How the units are linked:
$: Vir->Buk, Lep->Tel, Rim->Kek, Lof->Lus, Nis->Gat, Mer->Rer, Vid->Ruv, Bog->Rur, Vil->Zuk, Nop->Mar, Luz->Zab, Kep->Vem, Gub->Ref, Zav->Zik, Tel->Lep, Gov->Taz, Rut->Sut, Vug->Sis, Vef->Gib, Vis->Raf, Mog->Gul, Luv->Lam, Fel->Das, Sut->Rut, Vul->Vub, Bes->Lat, Bas->Soz, Vub->Vul, Suv->Kob, Kib->Zan, Kis->Gur, Loz->Pog, Lam->Luv, Vam->Kef, Bik->Liv, Sir->Zul, Gul->Mog, Guv->Dup, Muk->Gon, Zan->Kib, Zuk->Vil, Mub->Lif, Zaf->Rup, Gal->Val, Sul->Sud, Mig->Pib, Fad->Tuz, Dab->Sep, Lif->Mub, Zul->Sir, Kek->Rim, Nel->Rak, Gib->Vef, Kob->Suv, Pov->Bam, Lat->Bes, Bap->Gup, Sos->Zed, Gup->Bap, Ref->Gub, Ked->Biz, Mar->Nop, Fud->Nav, Nav->Fud, Lus->Lof, Nud->Vin, Zez->Zis, Rak->Nel, Kem->Nim, Pag->Zud, Gat->Nis, Mek->Nal, Gik->Res, Res->Gik, Bok->Kol, Ruv->Vid, Kef->Vam, Zik->Zav, Far->Dis, Zud->Pag, Vin->Nud, Rer->Mer, Gon->Muk, Sep->Dab, Tuz->Fad, Taz->Gov, Gur->Kis, Soz->Bas, Rup->Zaf, Nim->Kem, Kol->Bok, Zis->Zez, Zab->Luz, Bam->Pov, Nal->Mek, Val->Gal, Liv->Bik, Dis->Far, Pog->Loz, Pib->Mig, Das->Fel, Sis->Vug, Kov->Gav, Zed->Sos, Dup->Guv, Sud->Sul, Vem->Kep, Rur->Bog, Raf->Vis, Gav->Kov, Kif->Geg, Biz->Ked, Buk->Vir, Geg->Kif
+: Vir->Nal, Lep->Mig, Rim->Rut, Lof->Luz, Nis->Nud, Mer->Bog, Vid->Vov, Bog->Mer, Nop->Bap, Luz->Lof, Kep->Sos, Gub->Zez, Zav->Pog, Tel->Pib, Rut->Rim, Vug->Kob, Vef->Lat, Las->Das, Vis->Rar, Mog->Kem, Luv->Zaf, Sut->Kek, Vul->Sep, Bes->Gib, Bas->Res, Vub->Dab, Suv->Sis, Kib->Nav, Kis->Far, Loz->Zik, Lam->Rup, Vam->Pag, Bik->Lif, Sir->Dup, Gul->Nim, Rar->Vis, Guv->Zul, Muk->Sul, Zan->Fud, Zuk->Fim, Mub->Liv, Zaf->Luv, Gal->Rak, Sul->Muk, Mig->Lep, Fad->Ked, Dab->Vub, Lif->Bik, Zul->Guv, Kek->Sut, Nel->Val, Gib->Bes, Kob->Vug, Pov->Kol, Lat->Vef, Bap->Nop, Sos->Kep, Gup->Mar, Ref->Zis, Ked->Fad, Mar->Gup, Fud->Zan, Nav->Kib, Lus->Zab, Vov->Vid, Nud->Nis, Zez->Gub, Rak->Gal, Kem->Mog, Pag->Vam, Gat->Vin, Mek->Buk, Gik->Soz, Res->Bas, Zad->Taz, Bok->Bam, Kef->Zud, Zik->Loz, Far->Kis, Zud->Kef, Vin->Gat, Rer->Rur, Gon->Sud, Sep->Vul, Tuz->Biz, Taz->Zad, Gur->Dis, Soz->Gik, Rup->Lam, Nim->Gul, Kol->Pov, Zis->Ref, Zab->Lus, Bam->Bok, Nal->Vir, Val->Nel, Liv->Mub, Dis->Gur, Pog->Zav, Pib->Tel, Das->Las, Sis->Suv, Kov->Kif, Zed->Vem, Dup->Sir, Sud->Gon, Vem->Zed, Rur->Rer, Fim->Zuk, Gav->Geg, Kif->Kov, Biz->Tuz, Buk->Mek, Geg->Gav
&: Vir->Zud, Lep->Soz, Rim->Suv, Lof->Ref, Nis->Dab, Mer->Zuk, Vid->Zav, Bog->Fim, Vil->Rer, Nop->Ked, Luz->Zis, Kep->Nel, Gub->Lus, Zav->Vid, Tel->Bas, Rut->Sis, Vug->Sut, Vef->Bok, Las->Kif, Vis->Zaf, Mog->Zan, Luv->Rar, Fel->Gav, Sut->Vug, Vul->Vin, Bes->Pov, Bas->Tel, Vub->Nud, Suv->Rim, Paf->Taz, Kib->Gul, Kis->Sud, Vam->Mek, Bik->Guv, Sir->Mub, Gul->Kib, Rar->Luv, Guv->Bik, Muk->Dis, Zan->Mog, Zuk->Mer, Mub->Sir, Zaf->Vis, Gal->Zed, Sul->Gur, Mig->Gik, Fad->Bap, Dab->Nis, Lif->Zul, Zul->Lif, Kek->Kob, Nel->Kep, Gib->Kol, Kob->Kek, Pov->Bes, Lat->Bam, Bap->Fad, Sos->Val, Gup->Tuz, Ref->Lof, Ked->Nop, Mar->Biz, Fud->Kem, Nav->Nim, Lus->Gub, Vov->Pog, Nud->Vub, Zez->Zab, Rak->Vem, Kem->Fud, Pag->Buk, Gat->Sep, Mek->Vam, Gik->Mig, Res->Pib, Bok->Vef, Ruv->Zik, Kef->Nal, Zik->Ruv, Far->Gon, Zud->Vir, Vin->Vul, Rer->Vil, Gon->Far, Sep->Gat, Tuz->Gup, Taz->Paf, Gur->Sul, Soz->Lep, Rup->Raf, Nim->Nav, Kol->Gib, Zis->Luz, Zab->Zez, Bam->Lat, Nal->Kef, Val->Sos, Liv->Dup, Dis->Muk, Pog->Vov, Pib->Res, Das->Kov, Sis->Rut, Kov->Das, Zed->Gal, Dup->Liv, Sud->Kis, Vem->Rak, Raf->Rup, Fim->Bog, Gav->Fel, Kif->Las, Biz->Mar, Buk->Pag
*: Vir->Vem, Lep->Zan, Rim->Bik, Lof->Las, Nis->Gup, Mer->Taz, Vid->Vef, Bog->Zad, Nop->Vin, Luz->Das, Kep->Buk, Gub->Geg, Zav->Bok, Tel->Kib, Gov->Rer, Rut->Lif, Vug->Sir, Vef->Vid, Las->Lof, Vis->Gur, Mog->Soz, Luv->Muk, Fel->Zab, Sut->Mub, Vul->Ked, Bas->Gul, Vub->Biz, Suv->Guv, Paf->Zuk, Kib->Tel, Kis->Raf, Loz->Pov, Lam->Gon, Vam->Val, Bik->Rim, Sir->Vug, Gul->Bas, Rar->Dis, Guv->Suv, Muk->Luv, Zan->Lep, Zuk->Paf, Mub->Sut, Zaf->Sul, Gal->Kef, Sul->Zaf, Mig->Fud, Fad->Sep, Dab->Tuz, Lif->Rut, Zul->Sis, Kek->Liv, Nel->Pag, Gib->Ruv, Kob->Dup, Pov->Loz, Lat->Vov, Bap->Gat, Sos->Mek, Gup->Nis, Ref->Kif, Ked->Vul, Mar->Nud, Fud->Mig, Nav->Pib, Vov->Lat, Nud->Mar, Zez->Gav, Rak->Zud, Kem->Gik, Pag->Nel, Gat->Bap, Mek->Sos, Gik->Kem, Res->Nim, Zad->Bog, Bok->Zav, Ruv->Gib, Kef->Gal, Zik->Kol, Zud->Rak, Vin->Nop, Rer->Gov, Gon->Lam, Sep->Fad, Tuz->Dab, Taz->Mer, Gur->Vis, Soz->Mog, Rup->Sud, Nim->Res, Kol->Zik, Zis->Kov, Zab->Fel, Bam->Pog, Nal->Zed, Val->Vam, Liv->Kek, Dis->Rar, Pog->Bam, Pib->Nav, Das->Luz, Sis->Zul, Kov->Zis, Zed->Nal, Dup->Kob, Sud->Rup, Vem->Vir, Raf->Kis, Gav->Zez, Kif->Ref, Biz->Vub, Buk->Kep, Geg->Gub
%: Vir->Vid, Lep->Nud, Lof->Liv, Nis->Mig, Mer->Sul, Vid->Vir, Bog->Muk, Vil->Kis, Nop->Kib, Luz->Mub, Kep->Gib, Gub->Guv, Zav->Zud, Tel->Vin, Gov->Rup, Rut->Fel, Vug->Kov, Vef->Vem, Las->Kek, Vis->Paf, Mog->Biz, Luv->Zad, Fel->Rut, Sut->Das, Vul->Bas, Bes->Sos, Bas->Vul, Vub->Soz, Suv->Geg, Paf->Vis, Kib->Nop, Kis->Vil, Loz->Vam, Vam->Loz, Bik->Lus, Sir->Zis, Gul->Ked, Guv->Gub, Muk->Bog, Zan->Mar, Zuk->Gur, Mub->Luz, Zaf->Taz, Gal->Bam, Sul->Mer, Mig->Nis, Fad->Nim, Dab->Gik, Lif->Zab, Zul->Zez, Kek->Las, Nel->Kol, Gib->Kep, Kob->Kif, Pov->Val, Lat->Zed, Bap->Nav, Sos->Bes, Gup->Fud, Ref->Dup, Ked->Gul, Mar->Zan, Fud->Gup, Nav->Bap, Lus->Bik, Vov->Nal, Nud->Lep, Zez->Zul, Rak->Bok, Kem->Tuz, Pag->Zik, Gat->Pib, Gik->Dab, Res->Sep, Zad->Luv, Bok->Rak, Ruv->Buk, Kef->Pog, Zik->Pag, Zud->Zav, Vin->Tel, Rer->Sud, Gon->Rur, Sep->Res, Tuz->Kem, Taz->Zaf, Gur->Zuk, Soz->Vub, Rup->Gov, Nim->Fad, Kol->Nel, Zis->Sir, Zab->Lif, Bam->Gal, Nal->Vov, Val->Pov, Liv->Lof, Dis->Fim, Pog->Kef, Pib->Gat, Das->Sut, Sis->Gav, Kov->Vug, Zed->Lat, Dup->Ref, Sud->Rer, Vem->Vef, Rur->Gon, Fim->Dis, Gav->Sis, Kif->Kob, Biz->Mog, Buk->Ruv, Geg->Suv
@: Vir->Gat, Lof->Fim, Nis->Buk, Mer->Zis, Vid->Pib, Bog->Ref, Vil->Zab, Nop->Zed, Luz->Zuk, Kep->Gup, Gub->Rur, Zav->Res, Tel->Vov, Gov->Gav, Rut->Raf, Vug->Zaf, Vef->Nav, Vis->Sut, Mog->Pov, Luv->Kob, Sut->Vis, Vul->Kef, Bes->Zan, Bas->Pog, Vub->Vam, Suv->Lam, Paf->Das, Kib->Lat, Kis->Lif, Loz->Soz, Lam->Suv, Vam->Vub, Bik->Far, Sir->Sul, Gul->Bam, Rar->Kek, Guv->Gon, Muk->Dup, Zan->Bes, Zuk->Luz, Mub->Gur, Zaf->Vug, Gal->Ked, Sul->Sir, Mig->Ruv, Fad->Rak, Dab->Pag, Lif->Kis, Zul->Sud, Kek->Rar, Nel->Tuz, Gib->Fud, Kob->Luv, Pov->Mog, Lat->Kib, Bap->Vem, Sos->Mar, Gup->Kep, Ref->Bog, Ked->Gal, Mar->Sos, Fud->Gib, Nav->Vef, Vov->Tel, Nud->Mek, Zez->Rer, Rak->Fad, Kem->Kol, Pag->Dab, Gat->Vir, Mek->Nud, Gik->Zik, Res->Zav, Zad->Kif, Bok->Nim, Ruv->Mig, Kef->Vul, Zik->Gik, Far->Bik, Zud->Sep, Vin->Nal, Rer->Zez, Gon->Guv, Sep->Zud, Tuz->Nel, Taz->Kov, Gur->Mub, Soz->Loz, Rup->Sis, Nim->Bok, Kol->Kem, Zis->Mer, Zab->Vil, Bam->Gul, Nal->Vin, Val->Biz, Liv->Dis, Dis->Liv, Pog->Bas, Pib->Vid, Das->Paf, Sis->Rup, Kov->Taz, Zed->Nop, Dup->Muk, Sud->Zul, Vem->Bap, Rur->Gub, Raf->Rut, Fim->Lof, Gav->Gov, Kif->Zad, Biz->Val, Buk->Nis
!: Vir->Vis, Rim->Nud, Lof->Kib, Nis->Rut, Mer->Bok, Vid->Paf, Bog->Bam, Vil->Gib, Nop->Liv, Luz->Nav, Kep->Kis, Gub->Mog, Zav->Taz, Tel->Las, Gov->Zik, Rut->Nis, Vug->Sep, Vef->Zuk, Las->Tel, Vis->Vir, Mog->Gub, Luv->Kef, Fel->Mig, Sut->Gat, Vul->Kob, Bas->Kif, Vub->Suv, Suv->Vub, Paf->Vid, Kib->Lof, Kis->Kep, Lam->Vam, Vam->Lam, Bik->Mar, Sir->Fad, Gul->Ref, Rar->Nal, Guv->Biz, Muk->Gal, Zan->Lus, Zuk->Vef, Mub->Bap, Zaf->Zud, Gal->Muk, Sul->Rak, Mig->Fel, Fad->Sir, Dab->Sis, Lif->Gup, Zul->Tuz, Kek->Vin, Nel->Sud, Gib->Vil, Kob->Vul, Pov->Rur, Lat->Fim, Bap->Mub, Sos->Far, Gup->Lif, Ref->Gul, Ked->Dup, Mar->Bik, Fud->Zab, Nav->Luz, Lus->Zan, Nud->Rim, Zez->Kem, Rak->Sul, Kem->Zez, Pag->Rup, Gat->Sut, Gik->Gav, Res->Kov, Zad->Pog, Bok->Mer, Kef->Luv, Zik->Gov, Far->Sos, Zud->Zaf, Vin->Kek, Rer->Kol, Gon->Val, Sep->Vug, Tuz->Zul, Taz->Zav, Gur->Vem, Soz->Geg, Rup->Pag, Nim->Zis, Kol->Rer, Zis->Nim, Zab->Fud, Bam->Bog, Nal->Rar, Val->Gon, Liv->Nop, Dis->Zed, Pog->Zad, Pib->Das, Das->Pib, Sis->Dab, Kov->Res, Zed->Dis, Dup->Ked, Sud->Nel, Vem->Gur, Rur->Pov, Raf->Buk, Fim->Lat, Gav->Gik, Kif->Bas, Biz->Guv, Buk->Raf, Geg->Soz

In the rows, zero is written as 160.

The rows follow the links: the fewer symbols apart two units are, the more alike their rows tend to be.

Each row is also shifted at random along 6 hidden directions that mean nothing.

Some units, each with a row of numbers:
Mig	[160,182,201,152,167,133,186,162,177,182,168,162,185,150,176,131,161,141,165,176,163,158,170,158,154,172,151,182,141,176,165,158,143,164,144,163,131,136,160,159,175,155,182,178,170,173,168,181,145,173,157,157,158,194,206,162,168,152,155,148,135,154]
Mub	[205,163,155,163,175,167,153,160,172,143,167,160,151,168,159,165,162,159,162,143,165,173,153,176,173,151,166,161,157,144,153,167,155,166,156,164,160,176,165,152,155,164,158,152,167,157,171,161,167,151,174,144,163,155,152,168,142,161,157,152,163,163]
Taz	[191,141,158,151,147,123,152,141,126,183,146,146,143,145,177,170,163,108,184,176,166,163,139,163,152,164,158,147,147,177,158,217,137,181,205,139,169,153,150,168,168,170,146,186,129,166,137,130,125,167,175,149,154,115,120,168,155,166,179,130,170,164]
Luz	[168,171,147,172,142,153,154,159,156,161,150,188,163,169,168,163,143,156,177,145,171,153,149,185,165,153,155,161,127,167,165,200,134,168,176,145,177,165,165,184,150,171,165,160,166,177,177,158,131,152,163,167,153,150,115,172,135,175,181,154,170,175]
Zan	[149,212,188,174,166,121,175,166,184,189,176,181,174,150,183,125,158,150,172,170,161,161,172,176,142,165,141,189,112,167,161,171,131,170,160,164,159,149,162,175,173,154,193,168,179,197,177,163,130,176,160,172,166,178,193,171,162,152,165,159,137,175]
Gik	[178,142,122,157,134,195,155,157,122,162,129,162,173,174,158,187,133,165,170,132,167,137,170,162,161,157,156,153,159,166,171,176,157,147,186,159,170,157,156,184,130,166,155,161,140,147,161,162,153,161,140,159,139,146,105,150,159,183,183,160,171,172]
Nop	[147,167,130,165,157,172,156,155,149,139,170,169,145,161,150,160,163,165,166,144,168,164,168,169,167,154,161,155,165,147,153,160,176,156,163,166,177,190,153,158,150,161,152,156,163,168,163,151,171,162,151,171,165,146,157,153,142,162,154,157,177,175]
Gul	[168,167,145,180,170,172,174,172,160,155,169,169,159,173,172,157,155,176,154,127,164,168,180,167,164,160,144,156,153,148,179,161,164,147,151,150,171,165,140,149,167,149,151,143,174,157,178,152,173,183,164,157,159,172,164,153,150,156,165,170,163,156]
Rak	[207,142,137,156,129,137,146,172,145,167,132,173,162,162,161,163,153,150,175,169,149,143,154,174,141,156,150,168,159,171,168,185,160,168,184,167,159,131,161,191,158,177,149,178,140,144,156,153,131,159,151,178,145,140,120,171,145,174,175,163,187,188]
Lus	[179,168,156,157,153,138,157,157,154,163,164,162,156,158,171,158,156,142,184,153,153,154,142,174,166,161,156,152,129,163,165,189,126,179,191,155,161,172,167,176,152,164,168,161,164,174,162,139,141,159,161,157,158,144,133,172,153,172,182,150,161,169]
Geg	[186,147,153,151,160,174,151,154,143,161,145,158,164,165,159,170,153,165,159,150,167,149,147,151,168,162,168,142,159,168,164,160,160,159,178,151,161,163,173,165,142,157,159,158,162,154,167,152,168,144,161,157,146,151,141,156,168,171,166,168,159,156]
Bes	[85,166,153,165,172,193,182,172,164,154,173,147,188,167,168,155,134,194,158,119,152,153,185,151,171,149,158,171,167,146,192,132,155,147,129,158,125,156,143,137,160,148,157,135,176,129,181,168,188,173,147,170,162,214,167,164,154,159,151,190,156,144]
Bok	[171,135,178,155,189,130,177,155,157,165,164,123,156,156,159,145,178,127,159,171,146,185,157,149,160,163,151,159,185,172,177,159,171,166,151,157,110,134,132,136,182,151,144,179,151,131,139,151,164,179,169,136,151,176,178,163,160,149,161,157,159,142]
Gon	[171,155,173,151,183,127,164,164,149,189,184,124,152,142,188,151,188,111,176,164,132,187,151,145,155,164,159,143,144,168,173,185,121,177,180,159,144,164,151,145,194,161,165,162,147,135,141,131,157,183,179,137,165,153,154,187,166,140,158,149,147,150]
Res	[193,152,103,177,132,226,151,156,138,141,142,174,149,182,154,190,127,187,157,109,188,141,181,166,173,140,165,148,166,139,165,171,177,127,173,152,191,184,139,168,131,170,142,138,142,159,180,162,170,164,150,163,154,142,108,145,149,171,170,161,189,171]
Kep	[170,174,182,164,174,169,161,167,177,159,190,130,144,147,167,168,179,144,167,164,134,183,177,161,171,161,168,151,165,154,164,151,140,169,159,174,152,198,158,154,176,148,161,150,154,176,155,146,187,175,146,151,183,160,164,170,163,142,160,144,169,154]
Sos	[117,162,115,156,133,177,150,158,137,162,157,164,163,158,158,161,146,165,174,144,164,137,174,164,160,150,158,162,155,148,163,165,153,154,182,169,175,186,155,178,149,169,159,153,141,161,171,152,153,172,142,179,163,141,124,164,142,163,162,167,177,183]
Nav	[165,151,137,155,148,130,174,154,136,182,154,163,175,159,190,149,139,124,191,137,164,155,164,180,154,153,142,159,131,171,181,199,132,173,170,147,138,135,132,166,158,172,154,177,156,137,170,154,126,176,160,160,147,172,129,182,135,172,178,155,175,175]
Tel	[139,160,146,163,153,181,155,136,155,131,172,164,138,161,142,165,164,174,140,181,192,160,161,157,164,159,170,150,185,154,139,144,204,158,156,148,179,185,162,158,133,148,157,158,159,183,153,162,176,156,135,178,174,135,176,131,158,168,155,152,182,161]
Kob	[168,129,132,145,157,164,169,156,134,164,137,160,179,171,158,176,149,159,169,135,155,149,152,165,159,155,167,150,162,169,172,177,150,157,163,154,160,136,153,149,160,182,139,158,155,117,166,152,152,155,180,153,138,164,143,165,152,171,157,170,172,154]
Rer	[93,148,170,152,180,148,166,156,159,166,160,142,154,159,161,149,164,144,161,168,161,165,157,143,156,167,149,167,171,155,157,164,167,159,169,153,140,139,146,157,168,146,164,180,149,146,148,162,160,167,166,141,151,170,172,165,160,152,160,159,139,149]
Gav	[184,167,176,165,176,167,165,158,167,169,165,157,159,162,170,162,164,151,158,160,164,166,155,149,160,165,156,163,155,162,149,167,150,155,161,156,170,167,168,164,159,147,176,162,164,173,162,167,167,161,170,141,153,164,167,157,170,156,162,146,138,153]
Sud	[129,178,177,172,158,145,146,178,191,164,162,184,158,159,161,159,165,177,155,181,153,152,159,156,140,166,153,174,151,156,145,159,154,155,168,173,175,153,179,185,169,158,185,162,165,182,162,164,147,151,166,171,159,158,170,171,172,152,155,162,147,169]
Gur	[111,159,148,169,128,166,138,158,174,140,155,205,153,169,143,162,138,195,160,175,176,143,147,178,157,149,162,173,163,139,138,162,182,159,164,159,182,157,179,198,145,174,161,163,153,177,169,182,141,131,149,188,159,148,142,155,146,176,160,164,170,178]
Bas	[176,150,166,158,161,151,167,157,148,164,148,165,161,159,160,158,162,158,161,172,168,156,156,163,151,166,161,157,163,180,176,160,166,167,151,150,151,138,155,154,160,164,151,167,166,154,154,158,156,165,162,164,155,160,165,147,168,173,169,161,163,158]
Gib	[130,178,141,168,136,192,139,161,171,138,170,174,139,159,143,166,147,181,155,172,184,152,170,163,173,157,157,169,173,139,141,145,188,153,174,162,180,191,165,193,133,149,169,161,147,196,161,163,163,157,128,178,163,141,145,150,149,170,159,155,164,176]
Kem	[213,161,162,161,182,169,161,162,143,167,182,128,141,157,176,160,174,121,175,140,142,189,174,154,171,168,155,141,154,164,175,177,142,166,181,155,157,185,148,151,166,150,157,159,149,162,151,132,174,190,155,132,159,149,145,167,166,155,178,135,164,160]
Zed	[169,164,179,156,139,122,150,162,169,158,159,168,155,142,149,143,178,155,165,195,159,161,148,171,154,164,159,165,163,171,151,160,162,174,158,167,155,151,174,175,162,165,154,173,159,168,147,155,146,158,150,184,169,145,177,155,153,158,158,165,175,177]
Nel	[94,196,149,182,144,150,166,175,168,190,162,185,173,157,178,151,150,161,165,148,162,148,195,172,141,161,136,179,120,142,163,180,131,139,166,170,190,159,147,182,184,165,180,151,154,180,178,164,135,193,156,169,168,153,149,167,162,149,169,157,152,184]
Sul	[218,168,169,186,177,160,156,168,182,161,168,164,150,170,169,169,163,175,155,142,150,175,161,167,162,156,155,167,148,129,160,170,151,150,154,162,172,165,164,159,176,161,161,146,160,159,172,159,160,156,186,149,166,170,149,176,156,143,154,158,152,155]

From each start, follow one symbol. Which unit do you reach?
Answer with the unit's name.
---
[174,143,152,158,166,154,160,161,160,143,152,167,162,174,153,162,156,176,152,151,161,157,137,163,157,165,158,153,164,161,164,159,174,165,164,152,157,145,165,161,150,155,149,160,168,148,161,159,156,149,169,153,144,164,152,162,153,167,171,176,157,158]
& -> Lof
---
[280,169,185,154,154,175,143,155,178,138,156,169,149,161,142,169,159,176,152,179,166,153,134,157,173,175,174,159,168,172,131,147,157,173,175,161,160,181,202,186,138,158,177,164,164,186,153,172,168,121,148,162,158,148,153,153,165,176,163,145,148,164]
! -> Mig
---
[135,183,186,164,175,157,161,156,197,138,166,179,163,170,151,144,156,187,145,183,178,156,154,160,151,166,155,183,159,147,141,136,181,157,148,169,156,160,182,176,148,143,188,168,185,190,174,188,161,139,152,168,158,181,199,155,158,160,153,157,128,164]
$ -> Luz
---
[145,185,157,186,163,194,160,174,171,175,181,160,155,155,181,179,152,171,157,127,155,168,187,151,167,151,162,155,143,123,161,166,137,134,160,158,200,196,147,149,174,157,173,121,159,179,171,157,177,171,176,147,179,164,149,168,174,136,152,152,149,145]
% -> Gov
---
[101,153,143,154,161,151,185,154,141,174,149,166,190,161,172,149,153,157,158,144,164,149,180,158,141,155,145,168,154,167,182,163,162,146,133,156,152,125,133,138,179,169,150,162,163,120,174,166,147,182,179,156,148,179,177,158,160,166,153,180,165,151]
* -> Ked
---
[101,139,151,133,158,154,135,141,167,129,147,172,154,175,130,138,172,164,142,203,178,141,132,152,158,173,163,166,193,168,129,129,202,172,174,177,155,166,190,178,134,154,173,182,159,154,140,165,160,124,145,174,143,135,179,151,157,172,143,165,157,176]
& -> Guv
---
[154,137,155,164,176,139,159,156,141,154,165,140,134,156,160,154,173,144,155,171,158,175,142,148,164,161,158,144,175,159,165,170,165,166,173,151,150,158,148,154,172,151,144,168,153,148,140,138,164,164,165,147,162,151,153,162,156,152,164,154,162,152]
& -> Fim
---
[165,157,185,147,161,144,166,142,159,163,147,156,172,154,164,153,158,145,166,177,167,165,159,164,156,166,158,164,164,183,157,162,168,176,131,156,131,133,160,158,154,160,150,181,166,161,156,174,151,158,155,159,153,173,181,154,157,166,168,158,165,158]
* -> Nav
---
[148,171,186,163,163,144,153,149,168,150,173,169,136,155,146,151,177,160,145,197,178,163,149,164,162,166,167,153,162,172,140,150,174,177,158,148,175,170,182,160,154,153,165,163,176,201,146,166,167,147,158,162,176,141,189,144,169,165,160,146,155,153]
& -> Kif
---
[168,174,167,156,172,117,156,160,161,180,163,168,160,156,172,142,164,134,173,176,156,165,142,158,143,175,145,168,124,180,159,187,131,176,189,157,161,152,165,175,168,160,171,180,161,168,150,145,133,164,174,152,150,146,159,171,157,160,176,153,143,166]
@ -> Rur
---
[142,163,136,174,144,178,136,161,167,135,159,184,144,165,136,158,161,188,134,181,177,148,166,158,154,162,154,171,179,146,141,136,214,148,169,172,196,170,156,180,153,151,157,161,150,173,153,163,166,155,142,190,169,130,159,135,152,160,150,169,173,178]
* -> Kef
---
[182,166,170,148,191,167,173,163,168,162,184,132,167,155,175,146,169,136,164,147,140,184,175,156,172,168,165,158,170,154,169,144,143,166,146,176,131,164,150,137,172,152,164,160,171,146,162,157,177,178,154,137,163,187,184,173,164,146,148,152,153,152]
! -> Lif
---
[153,153,120,160,164,185,153,161,136,159,161,157,149,167,164,180,148,146,169,122,159,157,165,166,165,155,163,149,151,148,169,189,145,150,189,161,183,179,155,160,149,166,157,154,136,145,165,143,159,165,166,137,147,142,110,175,152,162,168,154,169,170]
+ -> Guv
---
[166,156,193,156,184,136,164,157,183,143,171,162,156,157,146,140,185,163,153,188,152,174,135,168,162,170,170,158,166,174,149,137,174,183,140,169,142,152,184,149,163,160,164,162,185,162,152,158,174,143,164,155,162,165,209,160,162,164,151,168,155,154]
+ -> Mub
---
[221,164,154,165,175,169,174,171,158,164,177,142,166,161,184,170,158,149,183,109,134,185,181,180,176,148,162,151,148,151,192,179,125,167,136,161,144,172,143,131,173,168,143,141,166,135,179,153,172,182,171,137,166,186,147,183,146,153,171,159,176,157]
+ -> Nop
---
[196,180,165,150,156,179,165,170,165,162,155,160,183,160,169,166,156,163,172,141,156,145,179,166,165,154,170,169,147,169,163,158,134,157,149,172,152,161,164,162,160,174,168,153,169,159,179,176,162,158,150,161,161,182,158,170,163,165,163,164,157,157]
@ -> Buk
